Below is a small trained network, with its code and all its weights. Each question gives an input and a target symbol and asks what happens when units are switched off, that is, made to give their printed mean instead of their output.

import numpy as np


def w(rows, s, z=0):
    codes = np.array(rows[::2]) - 128.0
    scale = np.full(codes.shape[1], s)
    scale[-1] = z or s
    return codes * scale


def norm(h):
    return h / np.sqrt((h * h).mean(-1, keepdims=True) + 1e-5)


def f(y):
    return y / 2 * (1 + np.tanh(0.7978845608 * (y + 0.044715 * y**3)))


def softmax(a):
    e = np.exp(a - a.max(-1, keepdims=True))
    return e / e.sum(-1, keepdims=True)


def log_softmax(a):
    a = a - a.max(-1, keepdims=True)
    return a - np.log(np.exp(a).sum(-1, keepdims=True))


def net(x, mask):
    ids = ['αβγδεζθλμξπστφω'.index(c) for c in x.split()]
    T = len(ids)
    res = E[ids] + P[:T]
    r = norm(res)
    for j in range(2):
        rows = slice(2 * j, 2 * j + 2)
        q, k, v = (r @ M[0][rows].T for M in (Q, K, V))
        z = softmax(np.where(np.tri(T) > 0, q @ k.T / 2**0.5, -1e9)) @ v
        o = O[0][rows]
        res = res + np.where(mask[j], z, o[:, -1]) @ o[:, :-1]
    y = f(norm(res) @ A[0][:, :-1].T + A[0][:, -1])
    res = res + np.where(mask[2:26], y, B[0][:, -1]) @ B[0][:, :-1]
    return log_softmax(norm(res)[-1] @ U[:, :-1].T + U[:, -1])


Q, K, V, O, A, B = {}, {}, {}, {}, {}, {}
E = w([
[29,107,128],'α',
[159,104,134],'β',
[89,87,195],'γ',
[215,119,135],'δ',
[96,126,145],'ε',
[96,128,146],'ζ',
[170,106,140],'θ',
[175,66,133],'λ',
[172,103,139],'μ',
[161,82,116],'ξ',
[173,251,60],'π',
[177,123,160],'σ',
[154,160,197],'τ',
[90,208,122],'φ',
[126,108,187],'ω',
],0.017)
P = w([
[127,4,62],'0',
[79,12,41],'1',
[70,25,30],'2',
[99,48,43],'3',
[110,84,29],'4',
[209,17,60],'5',
[99,83,37],'6',
[117,107,41],'7',
[122,117,35],'8',
[156,113,34],'9',
[104,126,38],'10',
[148,109,59],'11',
[237,33,51],'12',
],0.0029)
Q[0] = w([
[83,128,67],'head 0',
[232,7,189],'head 0',
[155,165,153],'head 1',
[125,114,153],'head 1',
],0.016)
K[0] = w([
[81,89,69],'head 0',
[248,217,133],'head 0',
[82,97,115],'head 1',
[155,111,117],'head 1',
],0.015)
V[0] = w([
[178,113,190],'head 0',
[90,146,192],'head 0',
[103,86,248],'head 1',
[99,39,100],'head 1',
],0.016)
O[0] = w([
[190,127,192,206],'head 0',
[55,185,144,71],'head 0',
[45,138,216,166],'head 1',
[144,8,131,255],'head 1',
],0.013,0.0075)
A[0] = w([
[115,144,203,180],'neuron 0',
[136,121,37,160],'neuron 1',
[130,254,56,132],'neuron 2',
[156,137,30,113],'neuron 3',
[152,178,169,116],'neuron 4',
[147,155,74,192],'neuron 5',
[100,193,139,170],'neuron 6',
[143,140,146,97],'neuron 7',
[51,137,69,51],'neuron 8',
[149,158,135,130],'neuron 9',
[137,71,114,162],'neuron 10',
[168,162,178,98],'neuron 11',
[191,203,233,94],'neuron 12',
[86,131,97,68],'neuron 13',
[64,127,102,103],'neuron 14',
[140,218,165,251],'neuron 15',
[135,164,83,120],'neuron 16',
[111,133,190,128],'neuron 17',
[104,114,179,52],'neuron 18',
[222,90,172,199],'neuron 19',
[92,175,196,213],'neuron 20',
[191,181,117,160],'neuron 21',
[196,151,105,159],'neuron 22',
[191,134,151,94],'neuron 23',
],0.012,0.0026)
B[0] = w([
[81,135,82,144],'neuron 0',
[133,144,29,141],'neuron 1',
[47,100,4,134],'neuron 2',
[139,120,13,135],'neuron 3',
[123,165,83,124],'neuron 4',
[134,113,66,128],'neuron 5',
[116,188,76,126],'neuron 6',
[125,134,131,126],'neuron 7',
[235,200,211,146],'neuron 8',
[137,138,116,123],'neuron 9',
[68,132,113,177],'neuron 10',
[124,172,119,136],'neuron 11',
[111,240,104,148],'neuron 12',
[181,157,175,128],'neuron 13',
[198,194,162,138],'neuron 14',
[69,187,29,125],'neuron 15',
[127,111,85,121],'neuron 16',
[79,114,103,138],'neuron 17',
[73,84,156,134],'neuron 18',
[121,252,171,245],'neuron 19',
[85,164,49,136],'neuron 20',
[180,151,118,132],'neuron 21',
[168,173,76,148],'neuron 22',
[165,182,137,157],'neuron 23',
],0.017,0.012)
U = w([
[73,71,177,55],'α',
[152,97,150,20],'β',
[71,107,181,111],'γ',
[198,194,155,157],'δ',
[88,84,157,104],'ε',
[59,117,164,74],'ζ',
[163,179,134,31],'θ',
[165,69,150,223],'λ',
[128,109,180,105],'μ',
[212,39,150,253],'ξ',
[120,145,31,165],'π',
[122,195,129,11],'σ',
[29,254,132,18],'τ',
[87,156,81,129],'φ',
[45,142,180,179],'ω',
],0.0096,0.0048)

Each question gives the input, a string of symbols that net reads in full, and the target symbol t.
The units are the heads (2 rows each of Q, K, V and O) and the neurons (one row each of A and B). Each row of codes is followed by its name. A weight is (code - 128) times the scale printed after its matrix; where a second scale follows, it is the last column's (O, A, B and U).
mask holds one flag per unit, heads first, then neurons. A switched-off unit (its flag False) gives its mean, the last column of its rows in O or B, instead of its output. The means were averaged over made-up inputs and are rounded, as every weight is.
A unit's drop is (log p(t) with every unit on - log p(t) with that unit switched off) / (log p(t) with every unit on - log p(t) with every unit switched off).
The circuit of an input: a set's keep is (log p(t) with only the set's units on - log p(t) with every unit switched off) / (log p(t) with every unit on - log p(t) with every unit switched off). Starting from the 12 units with the biggest drops (on a tie, the unit counted first), units are removed one at a time, each time the one whose removal leaves the highest keep (on an exact tie, the one counted first), for as long as the keep stays at least 0.8.
units of the circuit, in order: the units of the circuit, biggest drop first
unit that matters most: the unit with the biggest drop
top k neurons: the k neurons with the biggest drops, biggest first
heads that matter: for each layer, one digit per head in row order, 1 if its drop is at least 0.15 and else 0, layers parted by /
drop when u is switched off: that unit's drop, to one decimal
input ξ ξ μ β, target ξ: units of the circuit, in order => [head 1; neuron 12]
input β α λ τ μ, target τ: unit that matters most => head 0
input π ξ ξ α, target π: units of the circuit, in order => [head 1; neuron 19]
input μ ξ π ξ λ ζ, target π: units of the circuit, in order => [head 1; head 0; neuron 8]
input γ ε ξ ξ, target ξ: heads that matter => 10
input α α δ σ α ξ δ δ μ ω σ ξ α, target δ: heads that matter => 11
input δ ε π φ, target π: heads that matter => 01
input α δ ξ ζ ξ, target ξ: heads that matter => 01
input ζ ξ τ β, target τ: heads that matter => 10
input ξ λ τ ξ ω ζ α δ ζ σ λ τ, target τ: heads that matter => 10
input σ ω τ λ, target τ: heads that matter => 11
input τ ξ μ δ α μ δ δ ε ε ξ β α, target δ: top 3 neurons => [neuron 8; neuron 19; neuron 14]
input ω ξ τ ξ φ θ, target τ: drop when head 0 is switched off => 0.5
input μ φ θ π β λ ξ λ μ, target π: drop when neuron 20 is switched off => 0.0
input μ ζ φ δ μ μ σ π, target π: drop when neuron 2 is switched off => 0.1
input π ξ ε, target π: drop when head 1 is switched off => 1.5
input τ ω θ, target τ: top neuron => [neuron 12]
